Here is a tiny trained network, its code and every weight. The questions are about switching its units off for an input and a target symbol, where a switched-off unit gives its printed mean instead of its output.

import numpy as np


def w(rows, s, z=0):
    codes = np.array(rows[::2]) - 128.0
    scale = np.full(codes.shape[1], s)
    scale[-1] = z or s
    return codes * scale


def f(y):
    return np.maximum(y, 0)


def softmax(a):
    e = np.exp(a - a.max(-1, keepdims=True))
    return e / e.sum(-1, keepdims=True)


def log_softmax(a):
    a = a - a.max(-1, keepdims=True)
    return a - np.log(np.exp(a).sum(-1, keepdims=True))


def net(x, mask):
    ids = ['ΓΔαβφω'.index(c) for c in x.split()]
    T = len(ids)
    res = E[ids] + P[:T]
    u = 0
    for l in range(3):
        r = res
        for j in range(2):
            rows = slice(2 * j, 2 * j + 2)
            q, k, v = (r @ M[l][rows].T for M in (Q, K, V))
            z = softmax(np.where(np.tri(T) > 0, q @ k.T / 2**0.5, -1e9)) @ v
            o = O[l][rows]
            res = res + np.where(mask[u + j], z, o[:, -1]) @ o[:, :-1]
        u += 2
        y = f(res @ A[l][:, :-1].T + A[l][:, -1])
        res = res + np.where(mask[u : u + 4], y, B[l][:, -1]) @ B[l][:, :-1]
        u += 4
    return log_softmax(res[-1] @ U[:, :-1].T + U[:, -1])


Q, K, V, O, A, B = {}, {}, {}, {}, {}, {}
E = w([
[137,88,85,94,224,100,181,29,99],'Γ',
[152,159,120,142,72,134,85,57,55],'Δ',
[105,122,116,93,75,116,65,76,134],'α',
[153,241,166,123,167,62,108,203,133],'β',
[108,176,131,131,82,210,247,166,99],'φ',
[191,98,146,95,32,119,193,202,211],'ω',
],0.016)
P = w([
[141,170,94,98,167,156,123,91,143],'0',
[67,161,29,107,162,94,135,139,81],'1',
[119,113,123,56,110,91,77,176,88],'2',
[113,101,248,152,167,168,135,96,143],'3',
[170,77,182,195,103,117,121,163,142],'4',
[92,126,104,181,109,86,171,189,62],'5',
],0.012)
Q[0] = w([
[83,135,125,149,157,164,168,110,103],'0.h1',
[106,179,189,134,127,80,169,164,130],'0.h1',
[200,118,184,171,50,126,117,187,178],'0.h2',
[73,102,252,138,154,251,137,108,137],'0.h2',
],0.015)
K[0] = w([
[60,168,114,163,169,160,132,133,135],'0.h1',
[116,111,163,189,102,102,171,181,118],'0.h1',
[130,119,151,68,33,134,75,221,86],'0.h2',
[110,149,3,98,112,78,154,147,85],'0.h2',
],0.015)
V[0] = w([
[141,154,148,198,82,116,120,107,50],'0.h1',
[170,247,170,129,160,186,69,109,113],'0.h1',
[76,61,78,161,141,231,249,157,175],'0.h2',
[178,198,116,178,140,192,143,101,2],'0.h2',
],0.0053)
O[0] = w([
[108,98,199,160,204,91,153,109,95,3],'0.h1',
[115,91,76,123,143,53,142,160,136,17],'0.h1',
[255,125,130,133,90,141,1,171,183,112],'0.h2',
[219,63,140,144,63,34,202,98,236,83],'0.h2',
],0.006,0.00079)
A[0] = w([
[40,170,169,112,127,148,2,88,52,4],'0.n1',
[100,151,229,121,215,99,161,160,112,215],'0.n2',
[155,78,92,155,102,110,24,106,87,17],'0.n3',
[86,95,122,139,38,136,64,118,178,248],'0.n4',
],0.0066,0.0017)
B[0] = w([
[84,234,111,107,124,254,139,55,216,238],'0.n1',
[184,129,69,115,86,84,145,170,200,254],'0.n2',
[133,125,109,176,143,128,76,83,167,186],'0.n3',
[167,166,130,167,95,104,119,97,25,252],'0.n4',
],0.0095,0.0035)
Q[1] = w([
[69,59,151,149,198,146,120,81,129],'1.h1',
[136,144,106,67,147,64,167,91,106],'1.h1',
[143,104,254,125,151,171,145,129,185],'1.h2',
[169,202,69,147,121,98,134,159,204],'1.h2',
],0.0092)
K[1] = w([
[133,97,79,49,164,68,34,73,151],'1.h1',
[184,107,131,156,227,40,167,109,254],'1.h1',
[66,123,3,180,101,97,138,152,61],'1.h2',
[74,18,207,189,139,170,121,190,85],'1.h2',
],0.0072)
V[1] = w([
[130,90,127,120,3,109,88,36,73],'1.h1',
[232,141,107,159,165,156,76,152,100],'1.h1',
[112,166,129,145,94,83,42,47,126],'1.h2',
[135,148,101,41,135,88,117,114,133],'1.h2',
],0.0057)
O[1] = w([
[114,224,39,3,120,56,99,128,49,131],'1.h1',
[72,76,239,110,95,113,196,57,185,119],'1.h1',
[156,91,44,211,160,144,201,206,5,145],'1.h2',
[19,139,33,235,91,37,225,161,85,254],'1.h2',
],0.0052,0.003)
A[1] = w([
[126,2,133,128,89,82,167,130,135,84],'1.n1',
[128,177,97,137,101,133,165,141,165,179],'1.n2',
[119,166,96,102,193,117,125,117,132,183],'1.n3',
[117,115,134,121,157,61,190,190,140,2],'1.n4',
],0.0093,0.0039)
B[1] = w([
[139,180,89,87,161,145,153,171,5,172],'1.n1',
[113,85,138,153,42,168,101,158,100,255],'1.n2',
[168,115,133,81,135,147,123,163,170,198],'1.n3',
[150,138,64,192,127,149,52,90,213,182],'1.n4',
],0.011,0.0085)
Q[2] = w([
[58,144,140,87,79,220,211,215,129],'2.h1',
[120,85,150,157,167,115,92,125,254],'2.h1',
[102,89,141,205,53,100,186,188,191],'2.h2',
[41,137,183,160,161,187,88,91,150],'2.h2',
],0.0095)
K[2] = w([
[48,142,152,106,60,169,200,154,129],'2.h1',
[121,179,106,177,120,140,100,89,190],'2.h1',
[131,115,172,180,85,156,151,254,139],'2.h2',
[117,156,106,104,131,175,82,111,174],'2.h2',
],0.01)
V[2] = w([
[109,165,142,215,2,150,122,125,94],'2.h1',
[129,191,55,114,151,147,208,72,188],'2.h1',
[216,122,78,79,66,36,63,213,197],'2.h2',
[116,190,156,152,130,89,112,18,99],'2.h2',
],0.0051)
O[2] = w([
[127,90,113,57,254,193,115,101,98,254],'2.h1',
[131,154,144,153,90,102,117,169,39,148],'2.h1',
[75,92,181,181,196,168,131,140,69,232],'2.h2',
[170,68,48,91,87,155,93,168,147,60],'2.h2',
],0.0073,0.0079)
A[2] = w([
[204,88,180,105,113,67,55,2,104,60],'2.n1',
[191,177,204,81,99,93,76,199,211,172],'2.n2',
[114,204,120,126,55,131,63,76,211,2],'2.n3',
[100,52,131,114,156,36,204,13,55,192],'2.n4',
],0.0066,0.0052)
B[2] = w([
[86,88,126,226,114,126,118,212,142,181],'2.n1',
[32,92,62,101,111,125,233,102,104,202],'2.n2',
[169,255,122,130,197,70,130,66,138,196],'2.n3',
[123,106,156,125,183,42,116,95,214,252],'2.n4',
],0.0089,0.0045)
U = w([
[188,166,129,96,188,178,85,115,131,40],'Γ',
[83,119,152,143,179,148,127,66,86,14],'Δ',
[117,202,157,171,72,116,112,139,74,45],'α',
[147,100,112,171,165,162,19,182,156,80],'β',
[174,102,66,57,176,56,172,161,167,219],'φ',
[125,96,122,68,86,253,169,173,58,253],'ω',
],0.0045,0.0052)

Each question gives the input, a string of symbols that net reads in full, and the target symbol t.
The units are the heads (2 rows each of Q, K, V and O) and the neurons (one row each of A and B). Each row of codes is followed by its name. A weight is (code - 128) times the scale printed after its matrix; where a second scale follows, it is the last column's (O, A, B and U).
mask holds one flag per unit, layer by layer, with each layer's heads first. A switched-off unit (its flag False) gives its mean, the last column of its rows in O or B, instead of its output. The means were averaged over made-up inputs and are rounded, as every weight is.
A unit's drop is (log p(t) with every unit on - log p(t) with that unit switched off) / (log p(t) with every unit on - log p(t) with every unit switched off).
The circuit of an input: a set's keep is (log p(t) with only the set's units on - log p(t) with every unit switched off) / (log p(t) with every unit on - log p(t) with every unit switched off). Starting from the 12 units with the biggest drops (on a tie, the unit counted first), units are removed one at a time, each time the one whose removal leaves the highest keep (on an exact tie, the one counted first), for as long as the keep stays at least 0.8.
circuit, biggest first: the units of the circuit, biggest drop first
most important unit: the unit with the biggest drop
k most important neurons: the k neurons with the biggest drops, biggest first
top k neurons in layer l: the k neurons of layer l with the biggest drops, biggest first
heads that matter: for each layer, one digit per head in row order, 1 if its drop is at least 0.15 and else 0, layers parted by /
drop when u is switched off: that unit's drop, to one decimal
input β β Δ Δ, target Δ: most important unit	0.h2
input ω Δ β α, target φ: heads that matter	01 / 00 / 00
input α α Γ Γ φ Δ, target α: heads that matter	01 / 00 / 10
input α φ φ β α, target β: heads that matter	01 / 00 / 00
input Δ β φ Δ Γ α, target φ: 2 most important neurons	(2.n4, 1.n1)
input Δ φ Γ ω Δ, target α: circuit, biggest first	(2.h1, 1.n2, 1.n3)
input φ α β, target φ: circuit, biggest first	(0.n2, 2.n2, 0.h1)
input ω Γ Γ β, target β: heads that matter	10 / 01 / 01
input α Γ Γ α, target α: circuit, biggest first	(2.h1, 0.n4, 1.n2, 1.n3)
input Γ φ Γ Δ, target β: top 2 neurons in layer 0	(0.n3, 0.n4)
input β ω ω α, target Γ: circuit, biggest first	(2.n3, 0.n1, 0.h2)
input ω φ α β, target φ: circuit, biggest first	(0.n2, 2.n2)
input φ β Δ ω β, target ω: 2 most important neurons	(2.n2, 1.n4)
input φ ω α, target β: 3 most important neurons	(2.n1, 0.n4, 0.n3)
input ω α α, target Γ: circuit, biggest first	(0.n1, 2.n3, 0.h2)
input ω φ ω Δ Γ, target φ: most important unit	2.n4
input α ω ω Δ β Δ, target φ: 2 most important neurons	(2.n4, 0.n1)
input ω β Γ α, target Δ: 2 most important neurons	(1.n3, 2.n4)
input Γ ω φ ω β, target ω: 3 most important neurons	(2.n2, 1.n4, 2.n4)
input β β β Γ β, target β: most important unit	1.n4
input α β β α Δ, target Δ: 2 most important neurons	(0.n2, 2.n4)
input Γ Δ α, target α: 2 most important neurons	(0.n1, 0.n4)
input ω ω φ β Δ α, target Δ: top 2 neurons in layer 0	(0.n2, 0.n1)
input ω φ Γ φ φ Δ, target β: drop when 0.h2 is switched off	1.0
input Δ ω Γ Γ, target φ: drop when 1.h1 is switched off	-0.1
input ω β Δ, target Γ: drop when 2.n3 is switched off	0.6
input Δ Δ Δ, target φ: drop when 0.h1 is switched off	0.1
